Below is a small trained network, with its code and all its weights. Each question gives an input and a class and asks what happens when units are switched off, that is, made to give their printed mean instead of their output.

import numpy as np


def w(rows, s, z=0):
    codes = np.array(rows[::2]) - 128.0
    scale = np.full(codes.shape[1], s)
    scale[-1] = z or s
    return codes * scale


def norm(h):
    return h / np.sqrt((h * h).mean(-1, keepdims=True) + 1e-5)


def f(y):
    return y / 2 * (1 + np.tanh(0.7978845608 * (y + 0.044715 * y**3)))


def log_softmax(a):
    a = a - a.max(-1, keepdims=True)
    return a - np.log(np.exp(a).sum(-1, keepdims=True))


def net(x, mask):
    res = np.array(x, float).reshape(1, 7) / 4 @ E
    u = 0
    for l in range(4):
        y = f(norm(res) @ A[l][:, :-1].T + A[l][:, -1])
        res = res + np.where(mask[u : u + 6], y, B[l][:, -1]) @ B[l][:, :-1]
        u += 6
    return log_softmax(norm(res)[-1] @ U[:, :-1].T + U[:, -1])


A, B = {}, {}
E = w([
[157,74,134,69,99,87,179,102,199,166,182],'x0',
[95,141,89,177,114,95,136,144,163,112,149],'x1',
[104,190,202,123,70,124,144,81,112,93,147],'x2',
[80,142,165,113,194,187,100,158,181,126,188],'x3',
[133,126,128,131,123,131,129,129,131,128,128],'x4',
[158,135,138,119,131,96,63,137,141,104,135],'x5',
[110,87,109,161,163,151,69,1,119,128,145],'x6',
],0.0097)
A[0] = w([
[23,134,142,150,121,217,214,117,128,222,103,155],'0.n0',
[150,146,163,77,159,38,2,155,127,79,168,231],'0.n1',
[40,109,47,183,30,112,120,145,202,74,158,138],'0.n2',
[111,159,213,154,94,73,164,78,99,95,123,59],'0.n3',
[206,122,126,136,80,141,137,190,152,132,202,175],'0.n4',
[171,139,89,88,129,104,171,83,194,148,163,4],'0.n5',
],0.0069,0.002)
B[0] = w([
[123,105,170,215,79,94,124,120,180,203,53,204],'0.n0',
[86,88,156,239,87,147,230,112,153,229,55,255],'0.n1',
[227,149,223,134,252,95,171,121,2,154,176,193],'0.n2',
[178,88,52,147,101,158,168,160,210,50,169,203],'0.n3',
[59,173,113,64,143,129,181,84,155,153,78,193],'0.n4',
[39,79,134,144,160,123,145,90,108,94,96,166],'0.n5',
],0.0091,0.0045)
A[1] = w([
[167,116,206,9,144,158,115,91,121,130,88,120],'1.n0',
[174,94,103,147,156,156,113,26,109,127,174,143],'1.n1',
[55,158,168,123,234,211,114,192,183,141,254,1],'1.n2',
[102,156,242,118,56,165,142,90,106,74,199,86],'1.n3',
[165,59,30,92,241,156,117,169,138,188,89,109],'1.n4',
[186,43,211,60,86,237,127,114,110,131,70,123],'1.n5',
],0.0074,0.0045)
B[1] = w([
[117,158,179,118,144,183,186,72,93,76,183,152],'1.n0',
[77,255,71,76,146,97,58,119,115,220,140,234],'1.n1',
[254,104,150,54,87,162,114,61,148,121,48,214],'1.n2',
[192,78,43,197,99,144,99,189,210,128,248,213],'1.n3',
[160,167,112,212,29,101,160,130,184,48,224,253],'1.n4',
[161,157,158,197,215,46,136,159,101,158,178,214],'1.n5',
],0.0089,0.0043)
A[2] = w([
[114,202,146,29,87,95,174,254,91,116,150,71],'2.n0',
[157,141,130,181,123,211,80,152,43,104,137,132],'2.n1',
[186,101,65,58,49,106,140,105,3,121,90,5],'2.n2',
[152,82,182,105,173,193,74,143,211,153,124,45],'2.n3',
[209,177,193,149,203,85,135,136,99,159,177,55],'2.n4',
[168,104,50,116,156,49,130,141,79,82,140,176],'2.n5',
],0.0084,0.0032)
B[2] = w([
[85,171,71,155,203,190,21,51,88,241,184,253],'2.n0',
[94,90,108,76,175,52,155,177,150,42,111,241],'2.n1',
[132,87,162,87,64,172,107,64,180,131,31,179],'2.n2',
[163,160,163,57,5,100,125,74,81,113,22,199],'2.n3',
[184,129,95,86,203,111,248,122,159,117,60,247],'2.n4',
[161,131,227,89,94,254,155,99,191,84,134,218],'2.n5',
],0.0093,0.0038)
A[3] = w([
[66,156,106,134,155,127,116,214,84,35,73,122],'3.n0',
[60,36,156,19,135,1,168,43,140,143,222,6],'3.n1',
[142,31,117,27,101,111,144,205,142,188,164,24],'3.n2',
[146,186,113,71,81,161,168,253,112,188,121,119],'3.n3',
[196,62,161,82,194,91,165,122,178,141,225,148],'3.n4',
[102,117,193,204,115,115,149,94,102,121,94,230],'3.n5',
],0.007,0.0017)
B[3] = w([
[45,79,211,29,111,172,122,234,113,131,191,184],'3.n0',
[60,111,146,121,118,139,95,223,49,90,66,218],'3.n1',
[144,106,215,184,157,95,12,106,55,96,130,124],'3.n2',
[155,135,75,168,128,74,18,2,94,97,160,189],'3.n3',
[113,135,109,147,170,166,89,197,108,59,105,252],'3.n4',
[155,95,87,84,104,80,210,154,154,224,93,217],'3.n5',
],0.009,0.0041)
U = w([
[197,111,148,55,68,168,112,77,151,106,66,168],'0',
[99,169,87,132,199,135,23,65,74,196,187,116],'1',
[171,88,92,193,93,136,122,177,194,57,218,98],'2',
[203,128,157,122,250,124,185,166,93,112,130,91],'3',
[22,51,179,67,132,164,97,196,74,74,111,93],'4',
[110,143,90,116,139,150,157,155,169,138,101,254],'5',
[121,85,139,206,109,66,144,147,134,206,94,66],'6',
],0.012,0.0092)

Each question gives the input, the list of numbers given to net, and the class t.
The units are the neurons (one row each of A and B). Each row of codes is followed by its name. A weight is (code - 128) times the scale printed after its matrix; where a second scale follows, it is the last column's (A, B and U).
mask holds one flag per neuron, layer by layer. A switched-off neuron (its flag False) gives its mean, the last column of its row in B, instead of its output. The means were averaged over made-up inputs and are rounded, as every weight is.
A unit's drop is (log p(t) with every unit on - log p(t) with that unit switched off) / (log p(t) with every unit on - log p(t) with every unit switched off).
The circuit of an input: a set's keep is (log p(t) with only the set's units on - log p(t) with every unit switched off) / (log p(t) with every unit on - log p(t) with every unit switched off). Starting from the 12 units with the biggest drops (on a tie, the unit counted first), units are removed one at a time, each time the one whose removal leaves the highest keep (on an exact tie, the one counted first), for as long as the keep stays at least 0.8.
circuit, biggest first: the units of the circuit, biggest drop first
k most important neurons: the k neurons with the biggest drops, biggest first
top k neurons in layer l: the k neurons of layer l with the biggest drops, biggest first
input [1,-7,-6,-5,-1,4,-3], class 3: top neuron in layer 1	[1.n5]
input [2,8,2,8,-5,2,2], class 0: 3 most important neurons	[1.n2 2.n3 1.n5]
input [4,6,-2,-7,1,-1,5], class 0: circuit, biggest first	[2.n5 0.n1]
input [-8,-6,3,-1,6,-2,-6], class 4: 3 most important neurons	[2.n1 3.n0 1.n1]
input [-8,-4,-7,3,-1,8,1], class 4: circuit, biggest first	[3.n0 2.n1]
input [-6,-5,-7,8,-3,1,-7], class 0: circuit, biggest first	[1.n2 2.n3]
input [-8,5,6,-5,7,4,-4], class 4: 3 most important neurons	[3.n0 2.n1 1.n4]
input [4,-8,7,3,6,-3,-4], class 3: 2 most important neurons	[1.n5 2.n4]
input [8,-1,1,6,-1,3,-3], class 4: 3 most important neurons	[3.n1 0.n4 0.n5]
input [-7,4,2,-7,-1,5,5], class 0: circuit, biggest first	[2.n5 0.n0]
input [8,0,8,-6,7,1,-6], class 2: circuit, biggest first	[1.n3 0.n3]
input [8,-5,0,-7,5,-5,1], class 4: top 3 neurons in layer 0	[0.n5 0.n2 0.n1]
input [6,-3,3,0,4,-7,2], class 6: 3 most important neurons	[0.n0 2.n1 3.n5]
input [0,-2,-8,5,-4,2,0], class 2: circuit, biggest first	[1.n4]
input [2,-6,3,-4,4,-6,-7], class 1: 3 most important neurons	[2.n0 0.n1 0.n2]
input [4,3,-4,-6,-4,-6,-1], class 0: 3 most important neurons	[0.n1 2.n5 2.n2]
input [-7,-7,1,-3,-2,4,6], class 3: circuit, biggest first	[1.n5 2.n1]
input [7,2,1,-2,-4,1,6], class 4: 2 most important neurons	[3.n1 2.n0]
input [8,-5,7,3,-1,-1,5], class 4: 2 most important neurons	[3.n1 1.n4]
input [4,8,8,3,-6,-8,-2], class 2: circuit, biggest first	[1.n3]
input [1,8,7,1,8,1,4], class 3: 3 most important neurons	[0.n2 2.n4 1.n4]
input [5,-4,-3,2,-3,-7,2], class 6: top 2 neurons in layer 0	[0.n0 0.n2]
